Here is a tiny trained network, its code and every weight. The questions are about switching its units off for an input and a target symbol, where a switched-off unit gives its printed mean instead of its output.

import numpy as np


def w(rows, s, z=0):
    codes = np.array(rows[::2]) - 128.0
    scale = np.full(codes.shape[1], s)
    scale[-1] = z or s
    return codes * scale


def f(y):
    return y / 2 * (1 + np.tanh(0.7978845608 * (y + 0.044715 * y**3)))


def softmax(a):
    e = np.exp(a - a.max(-1, keepdims=True))
    return e / e.sum(-1, keepdims=True)


def log_softmax(a):
    a = a - a.max(-1, keepdims=True)
    return a - np.log(np.exp(a).sum(-1, keepdims=True))


def net(x, mask):
    ids = ['αβγδεηθλμξπστφψω'.index(c) for c in x.split()]
    T = len(ids)
    res = E[ids] + P[:T]
    u = 0
    for l in range(2):
        q, k, v = (res @ M[l].T for M in (Q, K, V))
        z = softmax(np.where(np.tri(T) > 0, q @ k.T / 3**0.5, -1e9)) @ v
        res = res + np.where(mask[u], z, O[l][:, -1]) @ O[l][:, :-1]
        u += 1
        y = f(res @ A[l][:, :-1].T + A[l][:, -1])
        res = res + np.where(mask[u : u + 8], y, B[l][:, -1]) @ B[l][:, :-1]
        u += 8
    return log_softmax(res[-1] @ U[:, :-1].T + U[:, -1])


Q, K, V, O, A, B = {}, {}, {}, {}, {}, {}
E = w([
[84,108,166],'α',
[135,99,151],'β',
[237,3,160],'γ',
[97,130,158],'δ',
[89,119,181],'ε',
[142,194,215],'η',
[61,189,100],'θ',
[200,159,76],'λ',
[150,89,170],'μ',
[145,120,144],'ξ',
[145,134,133],'π',
[139,87,150],'σ',
[138,98,144],'τ',
[209,149,57],'φ',
[137,192,154],'ψ',
[138,79,163],'ω',
],0.024)
P = w([
[130,9,220],'0',
[143,51,167],'1',
[158,60,154],'2',
[167,84,158],'3',
[180,104,142],'4',
[191,126,150],'5',
[188,151,135],'6',
[205,176,128],'7',
[212,197,124],'8',
[221,241,116],'9',
[221,253,114],'10',
[203,159,145],'11',
],0.0048)
Q[0] = w([
[200,68,254],'0.h1',
[195,64,46],'0.h1',
[4,34,29],'0.h1',
],0.01)
K[0] = w([
[162,213,99],'0.h1',
[163,156,192],'0.h1',
[129,3,124],'0.h1',
],0.016)
V[0] = w([
[12,38,3],'0.h1',
[234,178,224],'0.h1',
[8,39,47],'0.h1',
],0.0066)
O[0] = w([
[84,48,48,1],'0.h1',
[255,65,49,224],'0.h1',
[97,134,183,25],'0.h1',
],0.007,0.014)
A[0] = w([
[165,101,61,155],'0.n1',
[158,150,108,38],'0.n2',
[103,109,115,112],'0.n3',
[155,136,109,62],'0.n4',
[81,199,97,101],'0.n5',
[66,130,105,15],'0.n6',
[9,175,98,254],'0.n7',
[75,146,109,207],'0.n8',
],0.013,0.0052)
B[0] = w([
[190,41,76,254],'0.n1',
[58,9,165,209],'0.n2',
[61,1,100,114],'0.n3',
[119,95,159,196],'0.n4',
[90,112,78,127],'0.n5',
[194,34,138,124],'0.n6',
[185,156,57,144],'0.n7',
[92,213,119,127],'0.n8',
],0.0071,0.007)
Q[1] = w([
[110,194,46],'1.h1',
[21,255,242],'1.h1',
[123,13,77],'1.h1',
],0.0088)
K[1] = w([
[41,66,185],'1.h1',
[122,183,145],'1.h1',
[112,3,106],'1.h1',
],0.014)
V[1] = w([
[114,137,100],'1.h1',
[93,71,141],'1.h1',
[184,152,7],'1.h1',
],0.012)
O[1] = w([
[247,62,60,66],'1.h1',
[110,2,73,89],'1.h1',
[110,238,31,250],'1.h1',
],0.0064,0.013)
A[1] = w([
[207,86,42,33],'1.n1',
[215,112,150,161],'1.n2',
[203,80,106,122],'1.n3',
[52,100,142,207],'1.n4',
[165,118,132,180],'1.n5',
[98,54,177,254],'1.n6',
[168,86,97,54],'1.n7',
[132,5,38,150],'1.n8',
],0.013,0.0043)
B[1] = w([
[172,143,254,239],'1.n1',
[41,97,102,250],'1.n2',
[50,154,130,208],'1.n3',
[237,224,222,130],'1.n4',
[41,152,85,181],'1.n5',
[146,59,117,146],'1.n6',
[97,121,164,164],'1.n7',
[210,145,20,163],'1.n8',
],0.0098,0.019)
U = w([
[175,190,105,66],'α',
[54,199,4,154],'β',
[121,120,150,221],'γ',
[59,170,214,116],'δ',
[130,101,142,85],'ε',
[78,124,122,114],'η',
[149,107,172,40],'θ',
[131,121,125,80],'λ',
[75,167,106,254],'μ',
[61,144,75,191],'ξ',
[110,152,114,148],'π',
[124,115,116,135],'σ',
[133,111,141,80],'τ',
[177,110,151,169],'φ',
[146,181,131,104],'ψ',
[36,73,102,116],'ω',
],0.012,0.007)

Each question gives the input, a string of symbols that net reads in full, and the target symbol t.
The units are the heads (3 rows each of Q, K, V and O) and the neurons (one row each of A and B). Each row of codes is followed by its name. A weight is (code - 128) times the scale printed after its matrix; where a second scale follows, it is the last column's (O, A, B and U).
mask holds one flag per unit, layer by layer, with each layer's heads first. A switched-off unit (its flag False) gives its mean, the last column of its rows in O or B, instead of its output. The means were averaged over made-up inputs and are rounded, as every weight is.
A unit's drop is (log p(t) with every unit on - log p(t) with that unit switched off) / (log p(t) with every unit on - log p(t) with every unit switched off).
The circuit of an input: a set's keep is (log p(t) with only the set's units on - log p(t) with every unit switched off) / (log p(t) with every unit on - log p(t) with every unit switched off). Starting from the 12 units with the biggest drops (on a tie, the unit counted first), units are removed one at a time, each time the one whose removal leaves the highest keep (on an exact tie, the one counted first), for as long as the keep stays at least 0.8.
circuit, biggest first: the units of the circuit, biggest drop first
k most important neurons: the k neurons with the biggest drops, biggest first
top k neurons in layer l: the k neurons of layer l with the biggest drops, biggest first
input η μ η μ η ω, target δ: 3 most important neurons : 1.n1, 1.n3, 1.n7
input φ π ξ, target α: 4 most important neurons : 1.n2, 0.n1, 1.n3, 1.n5
input η π μ, target δ: 3 most important neurons : 1.n1, 1.n3, 1.n8
input η μ μ ξ η λ φ ω, target α: circuit, biggest first : 1.h1, 0.n1, 1.n2, 1.n1
input θ μ π ξ, target β: 2 most important neurons : 0.n7, 1.n1
input φ θ ε α, target β: 2 most important neurons : 0.n7, 1.n1
input μ μ μ θ π π α, target β: top 3 neurons in layer 0 : 0.n7, 0.n1, 0.n2
input μ φ η π η ξ, target δ: circuit, biggest first : 1.n1, 0.h1, 1.n3, 1.n8
input β π η ψ ξ ξ α μ δ θ μ π, target β: circuit, biggest first : 1.n1, 0.h1
input α α α, target φ: 2 most important neurons : 1.n4, 1.n2
input θ μ φ θ π, target β: circuit, biggest first : 0.h1, 1.n1
input μ μ μ, target ω: circuit, biggest first : 1.h1, 0.h1, 1.n1
input π π α α φ ψ π θ ε, target β: circuit, biggest first : 1.h1
input μ η π σ μ η μ μ π φ μ, target α: circuit, biggest first : 1.h1, 0.n1, 1.n2, 1.n3
input θ π σ β, target β: top 4 neurons in layer 0 : 0.n7, 0.n1, 0.n2, 0.n8
input φ η μ η μ μ η μ μ, target δ: top 3 neurons in layer 1 : 1.n1, 1.n3, 1.n7
input θ μ μ, target β: circuit, biggest first : 0.n7, 1.h1, 0.h1, 1.n1
input η μ η η μ μ φ μ, target α: top 2 neurons in layer 1 : 1.n1, 1.n2
input η μ μ β φ φ π μ μ μ β β, target α: top 3 neurons in layer 1 : 1.n2, 1.n3, 1.n5
input μ η α λ θ π α μ μ μ μ μ, target β: most important neuron : 1.n1
input τ π μ μ φ ξ μ ω, target α: 3 most important neurons : 0.n1, 1.n2, 1.n3
input μ π ξ ξ μ φ μ δ φ π μ σ, target α: 2 most important neurons : 0.n1, 1.n2
input π η α η σ, target δ: top neuron in layer 0 : 0.n3
input η π σ ψ μ α η β, target δ: 3 most important neurons : 1.n1, 1.n3, 1.n8
input φ φ μ η η φ β, target α: 2 most important neurons : 0.n1, 1.n2
input φ μ π ε π σ π, target α: top 4 neurons in layer 1 : 1.n2, 1.n3, 1.n5, 1.n7
input μ φ μ π, target α: top neuron in layer 1 : 1.n2
input η α σ μ μ μ η μ θ β ξ, target β: top 2 neurons in layer 1 : 1.n1, 1.n7
input η σ α η μ ε η π, target δ: top 3 neurons in layer 1 : 1.n1, 1.n3, 1.n7
